[[116 148]
 [116 146]
 [114 135]
 [114 145]
 [115 135]
 [117 151]]
->
[[148 116]
 [146 116]
 [135 114]
 [145 114]
 [135 115]
 [151 117]]

[[153 103 143 120 116 132 143 141 106]
 [109 133 113 124 126 119 113 114 131]
 [105 146 114 132 136 122 113 115 142]
 [100 150 109 134 137 121 110 112 147]
 [119 119 119 119 119 119 119 119 119]
 [151 105 146 119 118 132 141 140 103]]
->
[[103 143 120 116 132 143 141 106 153]
 [133 113 124 126 119 113 114 131 109]
 [146 114 132 136 122 113 115 142 105]
 [150 109 134 137 121 110 112 147 100]
 [119 119 119 119 119 119 119 119 119]
 [105 146 119 118 132 141 140 103 151]]

[[137 126 128 127 127]
 [123 123 127 130 127]
 [125 127 127 121 127]
 [127 134 127 118 128]
 [129 123 127 129 127]
 [151 132 130 124 128]
 [143 127 131 128 129]
 [154 125 129 127 126]
 [133 123 129 128 128]
 [112 125 128 129 127]
 [156 126 128 124 127]
 [130 131 126 126 128]]
->
[[126 128 127 127 137]
 [123 127 130 127 123]
 [127 127 121 127 125]
 [134 127 118 128 127]
 [123 127 129 127 129]
 [132 130 124 128 151]
 [127 131 128 129 143]
 [125 129 127 126 154]
 [123 129 128 128 133]
 [125 128 129 127 112]
 [126 128 124 127 156]
 [131 126 126 128 130]]

[[113 153 146 148]
 [114 138 120 121]
 [111 146 134 138]
 [113 137 118 121]
 [117 139 124 128]
 [119 139 128 135]]
->
[[153 146 148 113]
 [138 120 121 114]
 [146 134 138 111]
 [137 118 121 113]
 [139 124 128 117]
 [139 128 135 119]]

[[138 140 112 113 136 110 112]
 [134 132 142 143 142 145 143]
 [134 135 139 136 146 140 137]
 [136 129 152 151 145 155 153]
 [142 139 127 123 145 127 126]]
->
[[140 112 113 136 110 112 138]
 [132 142 143 142 145 143 134]
 [135 139 136 146 140 137 134]
 [129 152 151 145 155 153 136]
 [139 127 123 145 127 126 142]]

[[101 149 124 155 124]
 [136 107 123 100 109]
 [110 127 108 140 109]]
->
[[149 124 155 124 101]
 [107 123 100 109 136]
 [127 108 140 109 110]]
---
[[136 119 114 148]
 [149 137 128 125]
 [152 135 130 125]
 [130 110 127 140]
 [142 151 129 144]]
->
[[136 119 114 148]
 [152 135 130 125]
 [142 151 129 144]]

[[127 128 128 127 130]
 [121 130 125 122 120]
 [146 120 125 146 145]
 [123 115 118 123 116]
 [132 127 128 139 138]
 [129 129 128 137 135]
 [113 127 126 110  99]
 [118 131 121 119 113]]
->
[[127 128 128 127 130]
 [146 120 125 146 145]
 [132 127 128 139 138]
 [113 127 126 110  99]]

[[140 116 128 118 133]
 [151 145 109 120 132]
 [135 116 135 123 142]
 [137 116 128 116 133]
 [135 116 128 116 133]
 [149 144 110 120 134]
 [133 113 136 124 144]]
->
[[140 116 128 118 133]
 [135 116 135 123 142]
 [135 116 128 116 133]
 [133 113 136 124 144]]

[[127 123 134]
 [124 119 131]
 [143 137 147]
 [133 129 139]
 [144 139 151]
 [132 128 139]]
->
[[127 123 134]
 [143 137 147]
 [144 139 151]]

[[117 117 118 118 117 118 117 118]
 [124 124 114 118 130 120 128 116]
 [118 121 140 133 105 125 108 136]
 [137 143 121 130 146 128 141 125]
 [113 114 127 122 106 119 108 125]
 [115 115 124 121 109 118 111 122]
 [138 138 106 118 155 124 149 112]
 [128 129 111 118 138 121 134 114]
 [113 114 127 122 106 119 108 124]
 [121 120 116 118 123 119 122 117]
 [117 120 139 132 106 125 108 135]
 [119 119 117 118 120 118 120 118]]
->
[[117 117 118 118 117 118 117 118]
 [118 121 140 133 105 125 108 136]
 [113 114 127 122 106 119 108 125]
 [138 138 106 118 155 124 149 112]
 [113 114 127 122 106 119 108 124]
 [117 120 139 132 106 125 108 135]]

[[135 136 116 122 130 124 141 130]
 [123 111 135 139 118 125 135 133]
 [141 117 114 136 135 121 131 134]
 [122 132 134 127 110 146 125 113]
 [132 134 112 126 130 136 123 112]
 [123 116 131 149 117 138 121 119]]
->
[[135 136 116 122 130 124 141 130]
 [141 117 114 136 135 121 131 134]
 [132 134 112 126 130 136 123 112]]
